Small tables with named rows and columns. After each table, cells are looked up by row and column.

teb =
         dut  mesilol  nel
fopomin   41       80   48
seno      50       45   55
nuzite    33       67   49
purozuf   41       31   50
kosilu    31       33   19

dut of seno: 50
mesilol of nuzite: 67
nel of fopomin: 48
dut of kosilu: 31
dut of fopomin: 41
nel of seno: 55
nel of nuzite: 49
dut of purozuf: 41
nel of kosilu: 19
mesilol of fopomin: 80
nel of purozuf: 50
mesilol of kosilu: 33
mesilol of purozuf: 31
Which row has the largest nel? seno

mun.csv
,vilidu,zilagup,fumu,ver,dep,fis,belin
donit,-7.0,-4.7,-0.4,-0.4,-5.2,-4.9,4.7
maneb,-5.3,-5.8,1.9,-1.8,-3.6,-4.0,6.2
guf,0.7,-5.8,-7.2,0.3,-5.5,-4.1,0.0
ruv,-4.0,-5.9,-5.0,-6.2,0.5,-1.9,1.2
diter,-6.3,-6.5,-5.6,3.6,-2.3,1.4,1.4
gisev,-0.6,-7.4,0.8,1.6,1.9,2.8,3.9
vani,0.4,-0.9,3.6,0.7,-1.1,-4.6,4.4
neler,3.2,-3.0,2.2,0.2,-1.6,-3.5,5.4
fom,0.8,-6.7,-3.2,6.2,-2.3,0.8,0.4

What is the belin of fom in mun? 0.4
What is the fis of gisev in mun? 2.8
What is the zilagup of maneb in mun? -5.8
What is the belin of vani in mun? 4.4
What is the fumu of fom in mun? -3.2
What is the ver of vani in mun? 0.7
What is the belin of maneb in mun? 6.2
What is the fis of neler in mun? -3.5
What is the dep of donit in mun? -5.2
What is the vilidu of guf in mun? 0.7
What is the ver of ruv in mun? -6.2
What is the zilagup of fom in mun? -6.7
What is the zilagup of guf in mun? -5.8
What is the fumu of neler in mun? 2.2
What is the dep of maneb in mun? -3.6
What is the belin of guf in mun? 0.0
What is the fumu of maneb in mun? 1.9
What is the ver of guf in mun? 0.3
What is the vilidu of fom in mun? 0.8
Which row has the largest belin? maneb

Table bipozip
cols = vev, kad, sus, lofosaf
bup: [546, 599, 940, 913]
gud: [872, 526, 433, 569]
vutipov: [875, 566, 453, 568]
vis: [534, 595, 939, 919]
nus: [364, 558, 422, 403]
vumili: [678, 670, 592, 725]
bem: [287, 702, 365, 403]
nef: [229, 718, 301, 392]

bup, lofosaf => 913
vumili, vev => 678
vutipov, vev => 875
nus, sus => 422
vutipov, lofosaf => 568
gud, lofosaf => 569
nus, lofosaf => 403
vutipov, kad => 566
vumili, sus => 592
gud, sus => 433
bup, sus => 940
nus, kad => 558
vis, vev => 534

desoz.tsv
	karib	terur	bup	rarumut	zan	filutir
sur	8	62	167	233	150	151
vugares	194	23	62	54	210	235
zik	234	203	125	21	46	50
zaf	27	214	157	152	137	53
lur	206	99	193	39	167	145
ker	167	95	124	18	164	110
tun	7	85	175	229	110	138
tob	122	8	191	92	217	223
pogufu	70	82	97	223	152	186
pamos	209	24	60	72	191	232
dudo	145	220	50	178	20	8
fup	74	8	53	104	193	223

zan of tun = 110
bup of fup = 53
terur of pogufu = 82
bup of dudo = 50
bup of pogufu = 97
karib of vugares = 194
bup of zik = 125
rarumut of ker = 18
terur of tun = 85
zan of sur = 150
filutir of dudo = 8
rarumut of tob = 92
bup of zaf = 157

robot.tsv
	paze	vot	vum	meli	giv	pidolu	makuvi	fop	musala	lesaz
luteze	-5.1	0.3	-5.5	-2.6	-4.9	-4.6	-5.1	-3.8	-4.8	-5.0
kufogo	-3.9	-0.1	-5.6	-5.4	-4.0	-5.5	-3.7	-5.0	-3.7	-4.3
bab	-5.6	8.7	-5.6	-5.5	-5.5	-5.6	-5.5	-5.6	-5.6	-5.3
miku	-5.6	8.6	-5.6	-5.3	-5.5	-5.6	-5.5	-5.6	-5.6	-5.4
fiz	-5.5	3.6	-5.5	-2.2	-5.4	-4.9	-5.5	-4.9	-5.5	-5.3
popize	-2.9	-4.7	-5.5	-3.1	-4.6	-4.7	-4.9	-2.0	-3.4	-5.3
vuba	-5.4	3.4	-5.6	-5.0	-5.4	-5.1	-5.0	-4.8	-3.7	-4.6
rozel	-2.8	-2.6	-5.5	-3.9	-3.4	-5.1	-4.5	-3.7	-4.6	-5.0
fulot	-4.9	1.6	-5.5	-3.2	-4.5	-5.0	-5.0	-4.3	-5.2	-5.0
rotigu	-4.4	0.2	-5.6	-4.5	-4.4	-5.1	-4.5	-4.2	-4.1	-4.7
gebase	-0.2	-4.2	-5.6	-5.3	-2.9	-5.5	-3.9	-4.6	-4.1	-5.0
rif	-4.6	0.3	-5.5	-2.8	-4.1	-5.0	-5.0	-4.1	-5.2	-5.1

gebase, vot: -4.2
fiz, paze: -5.5
popize, meli: -3.1
vuba, vum: -5.6
kufogo, vum: -5.6
rif, musala: -5.2
kufogo, paze: -3.9
luteze, pidolu: -4.6
Which row has the largest musala? popize

